z_602: -42  -50  -61  -102
z_163: -3  -65  -4  40
z_125: 15  -1  29  6
shift -1: 15  -1
14  -2
shift +1: -42  -50
-41  -49
shift +1: -42
-41
shift +1: -65
-64
shift +1: -3
-2
shift +1: 29
30
shift -1: -42  -50  -61
-43  -51  -62

z_365: 1  9  43  -77  -6  15  47  -13  34  18  -1  61  40  -1  -18
z_729: -10  31  -21  50  2  4  21  38  31  11  1  0  18  -14  -2
z_88: -69  43  17  -55  -1  -20  -17  8  34  -66  -1  -26  48  -40  4
z_515: 53  45  25  -34  -4  -22  -30  -20  75  -38  -1  35  -30  28  -1
z_981: 12  61  -9  -60  7  50  78  53  39  4  0  -5  58  -19  2
z_855: 33  -22  36  -55  5  20  30  -38  -15  20  4  -23  16  0  -5
z_304: -8  -12  -6  -21  -7  -8  -6  27  -38  16  -5  35  -28  30  -7
z_782: 9  -56  41  21  -1  18  19  -15  -62  -12  -3  -104  33  -33  14
z_754: -30  -59  -31  3  1  28  42  15  -63  56  0  -7  16  -21  2
z_70: 53  45  25  -34  -4  -22  -30  -20  75  -38  -1  35  -30  28  10
z_549: 48  -45  80  28  -4  15  45  -33  -29  15  0  0  30  -3  -14
z_963: -78  -66  84  18  1  -20  11  -16  -112  -3  -1  -15  16  -27  6
shift +1: -1  -26
0  -25
shift +1: -16
-15
shift +1: 18  -14
19  -13

z_860: 101  17  -42  65  83  -2  -71  -73  -44  -14  32  -15  93  -39  -43  9  13  -8  -22  -7  -29
z_471: 78  16  -51  57  72  -9  -82  -72  -36  -9  32  2  80  -37  -30  15  19  -7  -23  4  -35
z_609: 105  17  -39  65  83  0  -69  -72  -45  -14  31  -18  93  -38  -43  7  12  -8  -22  -9  -25
z_531: 96  17  -44  63  81  -3  -76  -74  -42  -14  33  -12  91  -40  -41  11  14  -8  -22  -5  -30
z_320: 83  16  -50  59  74  -9  -82  -73  -38  -10  33  -1  84  -38  -32  15  19  -7  -23  2  -35
z_700: 92  16  -48  62  78  -6  -80  -74  -41  -12  33  -5  89  -40  -37  13  16  -8  -23  -1  -34
z_328: 96  17  -46  63  80  -5  -78  -75  -42  -13  33  -8  91  -40  -39  12  15  -8  -23  -3  -32
shift -1: 96
95
shift -1: 33
32
shift +1: 13
14
shift +1: -7  -23
-6  -22
shift -1: -43
-44
shift -1: -9
-10
shift +1: -82
-81

z_155: -25  56  -29  4  -8  -3  -17  14  -65  43  18  -43  42  -21  19  18  23  -13  12  -1  16  23  6  -13  -42  52  -6  35  9  -14
z_177: 0  0  0  0  0  0  0  0  0  0  0  0  0  0  1  0  0  0  1  0  0  0  1  0  0  0  0  0  0  1
z_545: 3  11  25  54  30  13  3  -1  23  -35  -40  -4  -3  24  -23  -15  23  21  -12  -100  -20  3  -41  8  -25  -54  -12  38  -53  -61
z_893: -8  -52  21  38  -3  -57  -68  -41  -19  41  -20  47  41  15  82  -44  4  22  -85  27  27  -29  -19  3  65  10  28  -13  -47  41
z_654: -17  32  16  -11  -35  -39  -24  26  17  15  10  -34  -74  -35  -9  17  26  -35  -3  23  -23  -21  5  -21  -11  28  -30  64  -39  29
z_356: -12  -49  -48  30  -8  39  2  34  6  6  45  19  -34  5  0  0  -12  4  4  -5  -2  -44  2  18  8  48  29  -61  -12  72
z_65: 101  1  21  -33  -57  58  -23  -29  7  -39  57  -14  45  27  7  25  -21  -42  -41  42  22  2  11  -47  -23  -7  -5  27  2  -95
z_683: -5  -44  -22  47  15  39  3  16  18  -13  13  22  -18  22  -6  -10  -4  17  -8  -46  -2  -30  -18  17  4  -7  19  -39  -27  21
shift +1: -40
-39
shift -1: -8  -3  -17  14
-9  -4  -18  13
shift -1: 1
0
shift -1: -44
-45
shift -1: 18  -13
17  -14
shift +1: 21
22

z_996: 7  -4  9  -12  -5  -5  -7  -6  13  -1  -2  5  32  2  15  -6  25  12  3  -19  21  -8  46  -43  123  4  -20  15  13  3  -25  12  0
z_758: 9  -1  11  -1  13  0  0  -1  23  -13  13  -7  19  -15  21  -14  -12  13  15  -27  30  -33  -2  -8  96  1  -9  12  -5  1  -8  10  -4
z_128: 0  -3  7  -12  3  -1  -3  -4  23  -16  9  -4  16  -12  19  -11  -4  21  16  -28  30  -27  14  -16  95  4  -5  13  5  1  -30  10  -7
z_734: 7  -4  -3  -12  2  -28  -11  -8  27  -4  3  3  69  -2  29  -14  30  17  9  -38  41  -27  59  -63  122  5  -36  26  13  5  -31  21  6
z_510: 7  -4  -3  -12  2  -28  -11  -8  27  -4  3  3  69  -2  29  -14  30  17  9  -38  41  -27  59  -63  122  5  -36  26  -5  4  29  14  -4
z_878: 7  -4  -6  -12  -5  -19  -7  -6  13  -1  -2  5  40  2  15  -6  25  12  3  -19  21  -8  46  -43  72  4  -20  15  13  3  -25  12  0
z_366: 3  -2  5  -10  -1  12  2  -1  11  -15  6  -4  -17  -9  5  -4  -15  15  12  -10  11  -12  -8  9  47  3  13  2  1  -1  -22  1  22
shift +1: -2
-1
shift +1: -6  -12
-5  -11
shift +1: -2  -8  96
-1  -7  97
shift -1: -2  5  -10  -1
-3  4  -11  -2
shift -1: 25  12
24  11

z_71: 6  -25  -68  21  -7  17  20  79  -81  2  51
z_380: -47  22  83  -49  38  -12  -29  -61  78  -10  -40
z_858: -46  -17  -20  18  70  -8  91  56  -40  79  80
z_921: -26  -39  0  -45  21  13  32  43  -27  72  102
shift +1: 83
84
shift -1: 17  20  79
16  19  78
shift +1: -12  -29  -61
-11  -28  -60

